[128 = 0]

q53-q537: [110 129 141  99 110 144 160 135 108 148 101 141 134 168 106  80 109 153
 159  55 128 120 135 119  96 184 154 117 109 143 148 163 152 125 114 106
 115 118  89  73 114 126 130 141  82 131  89 131 147 128 143 127]
q176-q847: [132 112 124  98 110 111 136 149 112 147 115 150 127 131 132  89 154 124
 102 140 128 117 125 122 136 114 130 168 104 116 138 130 114 112 140 117
 137 154 149 123 108 138 160 133 149 137 120 125 134 119  98 108]
q695-q121: [104 122 178 131 141  91  87  75 173 129 142 116 109 166  99 137  99 153
  94 146 127 121 122 124 124 102 154 136 180 150 130 113  97 120 140 128
 146 172 100 147 152 138 114 115 114 150 107 112  96 132 113 103]
[126 116 116  88 121 110 108 126 164 132 155 136 136 116 120 160  89 123
 110 144 118 118 123 142 116 118 153 116 130 124 124 104 112 127 132 106
 130 143 133 110 106 126 110 126 108 153 102 134 103 125 162 124] -> q695-q121
q946-q142: [121 154 115 126 141 113 146 136 112 137 117 104 122 110 128 122 130 127
 108 154 117 125 106 111 118 129 138 120  89 137 131 116 143 147 150  99
 145 139 116 141 135 137 124 105 141 156 146 116 127 145 143 117]
q609-q825: [137 145 126 129  93 108 118 133 138  83 150  91 137  77 113 120 109  95
 162 130 109 110 123 118 126 114 122 117 148 141 131 154 148 135 145 105
 131 135 136 102 132 122 109 112 130 159 151  92 119 157 120  84]
[127 106 155  84  83 155 163 156 152 145 138 165 139 168 129 102 133 169
 143 103 119 123 138 112 114 148 196 114 136 118 153 141 155 129  79 108
 142  59 170  89  95 140  90 137  85 184 123 127 141 156 132 130] -> q53-q537
q946-q142: [120 144 112 109 134  93 152 121 116 129 128 121 124 129 125 132 118 111
  88  97 140 118 118 107 100 119 115 101 119 129 112 106 123 102 127 139
 133 143 143 111 144 117 111 108 148 138 155 117 107 125 121 121]
[100 107 109 125 157 139 102 176  99 116 130 164  99 151 137 148  89 123
 176 103 180 118 139 116 103 147  87  73  88 139 125 118 137 121 114  93
 124 140 131  99 143 154 140 117 109 132  92 128 177  73 106 148] -> q53-q537
q671-q272: [144 140 136 134  65 107 130 144 152  93 116 172 159 153 134  98 111 114
 122 156  92 112 147 145 124  93 129 114 155 108 101 168 151 107 126  87
 101 122 117 117 128 176 124 148 170 150  81 118 164 108 125 114]
[111 158 117 120 101 152 128 140 111 151 116 121 128 119 145 126 114 144
 144 125 121 103 135 131 158 108 103 138 117 117 113 116 125 120 139 157
 127 147 180  72 139 126 108 141 111 121 124 126 127 135 143 151] -> q695-q121
q282-q875: [167 161 168 159  63 117  82 146 175  64 149 133 175  92 131 125 143 128
 172  83 129 107 149 131 137 155 104 164 124 115  70 122 111  52 155 117
 123 101  75 175 126 133  78 125  74 148 192 165 119 169 185 164]
q53-q537: [131 101 130 121 131 118 116 159 136 146 132 116 134 119 136 145 142 107
 126 164 114 112 133 127 157 145 133 129 156 118 125 136 122 158 145 116
 117 136 152 148 125 126 122 155 131 149 137 130 116 142 124 125]
[141 101 112 132 149 119 108 122 151 146 137 142 141 143 133 121 155 156
 138 120 129 115 110 117 127 138 139 120 140 125 113 109 103 127 171 138
 118 149 106 108 149 133 151 125 147  93 118 164 117 111 133  72] -> q946-q142
[ 91 128 131 126 146 139 149 109 105 108 121 138 169 134 142 124 135 113
 130 150 119 138 113 107 155 137 117 131 105 119 126 151  90 122 116 150
 169 135 118 130  93 144 135 111 131 104 131 136 117 144 121 145] -> q53-q537
q486-q62: [140  95 129 114 100 136 141 108 111 128 146 151 128 148 108 141 124  90
 148 115 115 123  94 116  97 134 125 119  91 129 126 152  87 109 172 135
  92 107 115 116 116 109 154  95 111 126 126 132 130 120 150 194]
q282-q875: [ 84  83  87 102 120 125 154 140 103 142 140 110 142 112 119 174  98 145
 111 120 141 144 109 110 139 141 160 127 131 145 134 114 108 137  78 131
 127 143 133 157 117 141 130 136 106 101 166 112 135 125 152 125]
[121 108 138 122 118 134 148 150 125 151 108 118 145 120 122 127 141 127
 100 160 130 111 117 156 144  96 146  82 159 118 139 117 111 144 117 116
 132 145 158 111 136 175 140 115 153 137  73  95 130  93  89 106] -> q282-q875
[141  84 126 103 188 110 180 146  87 128 116 164 126 160 121 117 152 151
 120 185 133 144 119 126 120 149 139 117 125 136 116 128 124 160 103 125
 134 155 185 100 104  97 168 139 101 141 108 114 145  84 110 118] -> q282-q875
q947-q612: [145 124 145 141 142 149 142 129 127 154  89 118 188 159 115 140 118 113
 124  89  81 138 120 130 129  95 157  78 139  93 101 159 128 139 135 103
 101 152 220 140 120 128 167 145 111 154 132 183 126 132 113  97]
[ 97 122 103 116 101  95  39 148  67 138 205 165 113 112 114  82 189 187
 119 179  94  43 127 108 184 171 205 118 112 130 127  72 163  91 166 145
 171 162 154  96 147 105  95 180 167 106 107 103 143 137  81 135] -> q609-q825
[ 61 138 144 126 131 125 149  80 106 171  90 116 152 131  90 105 123 164
 133  91  94 122  99 135 126 144 148 132  86 126 131 130 124 128 111 148
 159 144  71 141 140 160 140 118 130 105 112 135 129 140 163 113] -> q53-q537
[113 128 156 116 125 147  78 130 122 139 107 154 137 113 148 114 139 136
 139 115 144 134 144 110 138 154  98 166 145 115 143 148 122 165 148 145
 106 148 132 127 191 159 145 103 172 108 115 134 122 123 124 105] -> q176-q847
[139 168 115 142  67 147  91 156 134 129 160 123 162 105 121 141  78 146
 158 100 149 100 161 113 136 147 128 121 115 130 134 125 119  96 130 133
  98 105 129 142 132 137  99 156 119 155 198 132 137 147 178 141] -> q282-q875
[106  93  97 112 118 122 157 188 137  63 120 143 110 111 141 145 115 153
 136 122 153 131 152 147 120 144 147 143  64 120 126  98  96 137 147 171
 141 159 170 101 148 102 150 114 166 131 148 164 124 134  72 171] -> q695-q121
q608-q909: [142 105 196 119 119 142 158 204  64 102 182  90 158 100 188  71 115 115
  85 119 117 114 123 134  89  94 145 114 145  71 164 198 199 184 117 124
 184   4  69  90 193 156 131 112 132 120 150 107 213  96 144 125]
q478-q435: [ 99 120 123 146 131 154 100 143  93 132  77 129 147 156 133 154 126 130
 133 112 181 141 120 153 144 122 138 147 102  89 138 164 121 114 143 137
 165 144 152 172 133 132 131 138 155 100 141  73 107  94 133 163]
q671-q272: [163 150 127 116 138 114 131 149 128 137 129 113 104  89 104 139 141 139
 150 129 133 153 117 121 141 145 141 117 140 136 124 103 124 121 121 145
 124 131 130 125 112  76 135 109 110 133 158 133 114 112 152 128]
q608-q909: [119 145  75 127 174 100  84  64 134 141 117 189 130 115  82 156 137 159
 161 122 142 130 123 146 148 160 130 138 128 173 122  77  76 124 129 133
 105 186 124 170  79 136 105 129 134  94 146 155  99 177 105 118]
[170 141 120 124 199 175 162 133  81 116 137  30  85  89  91 164 176 173
 177  13 190 168 107 119 151 193 138 167  72 186 174  18 110 175 162 204
 163 150 160 126 120   8 127  84 106  98 213 164  71 179 159 109] -> q671-q272
[155 107 164 134 139 104 129 146 159 140 148 145 122 141 136 111 100 123
 119 132 128 136 116 121 156 145 117 127 136 121 142 175 138 149 118  99
 137 162 169 154 144 105 117 116 118 119 134 131 163 113 121 130] -> q947-q612
[ 95 109 154 142  97 111 159 122 140 127 117 107  92 135 139 128 134 146
 119 135 133 139 123 142 133 161 118 116 162 111 136 169 128 129 131 131
 123 117 111 158 149 141 124 127 164 104 144 112 125 126 116 125] -> q695-q121
[136  99 168 115 132 126 113  88  88 155  97  93 129 148  95 116 146 135
 127 160 137 137 128 133 150 118  94 122 160 119 121 161 179 152 106 117
 106 107  65 169 151 145 123 157 140 134 128 116 153  79 153  69] -> q695-q121
[118 150  85 156 173 138 144 143 119 115 189 127 124 154 143 107 116 118
 151 110 161 151  98 139 128 130 147 103 131 147 138 115 114 115 128 105
 140  99 129 111 115 109 172 122  92 126 116  88 137 120 126 122] -> q176-q847
[ 91 132 142 155  89 113 122 126 134 130 123 206 172 194 144  76 104  70
 107 175  91 120 123 160 138  84 108 110 156 128  96 181 120 121 104  86
  98 115  96 123 133 158 125 188 149 129 100 103 144 106  95 137] -> q671-q272
[122 115 144 134 124 164 125 135 133 116 123 139 128 131 118 141 115 104
 162 122 142 135 142 158 134 105 118 145 134 152 153 149 166 136 113 138
 135  98 103 118 128 114 124 116 143 135 126 111 124 148 136 154] -> q946-q142
q478-q435: [135 136 148 111 131 134 102 139  81 132  89 123 123 123 114 149 112 142
 133 139 126 129 107 127 127 137 107 108  98 130 130 126 145 118 139 133
 137 142 106 120 147 170  98 184 131 158 120 139 154 147 121 115]
[144 145 135 133 126 126 150 144 152 113 144 105 142 123 151 112 132 139
  91 140 131 119 151 131 109 156 150 125 148 117 120 152 138 153 115 124
 129 107 121 116 144 143 134 121 142 128 141 117 142 132 133 144] -> q608-q909
q947-q612: [111 141 125 119 146 158 134 119 125 177 118 125 167 154 100 155 145 135
 131 113 118 131 122 114 136 137 143  73 123 129 136 127 129 171 127 112
  88 131 210 142 111 116 160 139 144 146 122 187 135 147 122  94]
[ 86 105 157 150  96 108 114 135 147 117 124 208 176 171 167  95  93 104
 115 230  81 104 137 149  99  78 120 112 186 106  91 219 165  52  99  63
  81  84  74  96 133 224 131 153 154 132  24 101 182  74 120 133] -> q671-q272

q606q886: [158  88 122  86 175 140 173 117 119 179 132 110 119 127 164 134 178 151
 143 137 144 182 137 123 128 129 142 127 111 137 118 144 148 148  96 119
 114 162 151 105 164 142 165 143 115 118 136 125 136 107 117  72]
q31q494: [119 138 101 126 130 148 117 156 122 118 136 132 129 141 124 141 118 128
 140 109 121 133 145 138 139 151 122 150 126 132 123 123 129 117 112 139
 122 107 126 122 135 116 135 135 124 118 123 133 109 121 131 124]
q31q494: [152 106 183 100 148 111 117  93 112 159  77 137  97 110 163  93  97 138
  81 162  90 105 160 141 123 120 104  96 160 154 129 125 137 105 143  66
 127 213 121 151 100 142 153 113 174 122 142 113 180 125 150 176]
[161 109 115 149 109 115 102 119 170 116  79 152 133 116 148 120 164 140
 164 116 137 172 127 149 120 141 158 111 115 123 145 133 122 150 178 125
 168 138 131 146 134 105 112  97 133 178 128 143 108 133 159 151] -> q31q494
[ 99 140  92 155 113 157 127 146 144 103 159 123 139 146  96 148 143 112
 159  99 161 137 119 131 124 148 135 153 106 126 134 115 131 148 120 166
 136  73 137 108 141 107 119 149 105 133 127 126  83 135 115 100] -> q31q494
q681q464: [125 136 128 111 133 129 132 133 133 123 141 147 108 137 124 129 123 122
 138 135 134 118 114 124 139 143 128 132 127 115 125 128 126 109 124 111
 116 123 129 118 121 138 133 130 117 117 125 145 119 122 127 122]
q251q938: [ 90  93  89 176  93 116 130  96 192 120 114 100 158  82 132 152 128  94
 138 165 122 111 155 120 170 134 125 148 103 131 138  95 127 167 134 136
 114 100 177 114 161  96 151 118 108  91 105 115 107 147 137 107]
q629q503: [127 127 159 115 157 137 152 145 102 148 163 137 143 126  75 119 137 118
 189 145 113 127 140 107 126 146 117  83 152 122 113 130 121 159 128 132
 110  89 123 156  93 125 155 106 131 111 133 143 114 136 168 117]
q972q144: [148 156 133 126 141  79 105  94 126  85 170 186 146 129  91 124 110 152
 159 120 157 124 160 168 116 164 112 153 151 172 104 133 105 158 182 133
 122 150 172 142 107 144  95  98  93 130 150 129 159 134 122 127]
[132 133  74 166 112 134 107 164 171 100  94 161 136 128 125 129 144 136
 146  89 143 153 133 138 115 166 148 144 100 119 146 100 137 135 148 135
 128  96 120 127 150  87 125 106 126 164 137 148  77 129 147 125] -> q31q494
[104 152 152 110 139 169 127 139 105 147 133 105 123 143 118 138  84 119
 103 141 114 100 143 124 140 117  89 148 148 137 113 110 149 112  78 118
  90 121 117 123 122 152 155 150 128  85 132 105 130 110 128 126] -> q31q494
q251q938: [132  87  89 125  95 131  99  78 139 127 133 153 183 143 145 124  99 133
 133 111 102  98 154 119  90  50 107 134 164 143 154 129  73 139 129 105
 165 161 137 128 111 121  96 131 110 136 188 114 136 148 163 113]
[118 112 126 125 147 124 149 131 124 131 161 116 105 149  94 137 140 130
 111 118 125 111 157 153 102 139 136 114 138 110 152 118 140 123 132 108
 114 151 122 133 118 156 133 141 116 152 123 126 137 137 141 155] -> q972q144
q629q503: [178 112 132 139 155 112 178 205 183  97 166 131 174 131 127  72 137 154
 183 101 171  99 114 109 105 186 100 100 130 154  86  97 140  92 129 142
 123 121 136 104 155 130  74 180 103 117 107 100  82  93 160 148]
[ 83 164 130 137 107 140 134 134 126 137 114 118  99 119 105 135 120 111
 110 113 114 135 128 104 125 130 138 141 122 135 142 133 114  87 159 133
 160 182 134 155 160 128 129 144 154 136 117 123 156 138 154 137] -> q629q503
[ 91 136 140 144 119 113 133 143 130 149 124 158 128  93 148 106 142 153
 123 124 127 131 126 128 131 141  93 111 115 133 152 125 114 125 115 125
 130 137 137 123 150 132 114 127 124 109 108 122 122 141 103 131] -> q972q144
q818q961: [139 124 127 152 145 145  57 122 126 103 137 155 137 105 156 161 161 155
 126 147 127 150 141 120 109 141 152 142 151 170 118 138 126 136  86 167
 154 120 156 131 109 145 133 145 140  72 103 125 111 108 164 132]
q681q464: [117 103 187 143 135 125  92  91 141 127  76  51 190  71 157  62 117 174
  74  89 151 158 180 131 107  53  97 131 120 172 144 137 152 180 130 157
 155 127 176 186 162  89 145 128 134 139  73  81 162 162 118 149]
[157 100  93 118 101 164 168  99 136 145 161 110 122 183 102 103 147  90
 145 110 115 114 124 128 137 151 156 199 147  99 128 120  80 130 124 100
 134 135 151  92 132 131 114 142  80 104 116 122 151 147 129 105] -> q681q464
[ 98 104 116 178 115 123 125 126 111 109 131  88  95  74 110 138 113  94
 153 145 110 106 132  60 139 114 160 135 135 153 147 108 120 173 136 148
 113 123 131  95 124 159 140 125 130 131 103  86 123 119 193 119] -> q251q938
[138 121 157 142 135 136  88 116 139 113 130 174 140 115 127 130 136 140
 102 132 157 164 129  93  97 120 136 153 143 153 156 123 117 145  88 191
 130 134 161 128  99 129 164 147 173 128 135 100 138 134 108 125] -> q818q961
q972q144: [ 75 159 116 137 141 103 107 139 102 151 136 134 155  84 106 119 139  83
 173 160 143 113  90 109 119 113 125 129 106 143 113 111 111 148 144 144
 144 113 111 115 174  94 103 115 130 120 106 108 134 119 145 109]
[128 131 117 122 108 127 102  93 115 122 100 107 107 124 182 164 114 145
 106 149 110 148 128 129 139  95 135 156  97 108 152 154 123 174 106 144
 120 102 138 123 110 122 145 111 116 129 134 120 154 142  71 118] -> q629q503
[ 90 128 134 139 147 110 128 150 126 158 137 105 117 110 115 118 139 108
 134 157 146 101 109 111 115 119 120 115 125 112 142 122 121 133 127 106
 120 141 112 127 161 136 130 133 145 146 107 139 113 146 157 136] -> q972q144
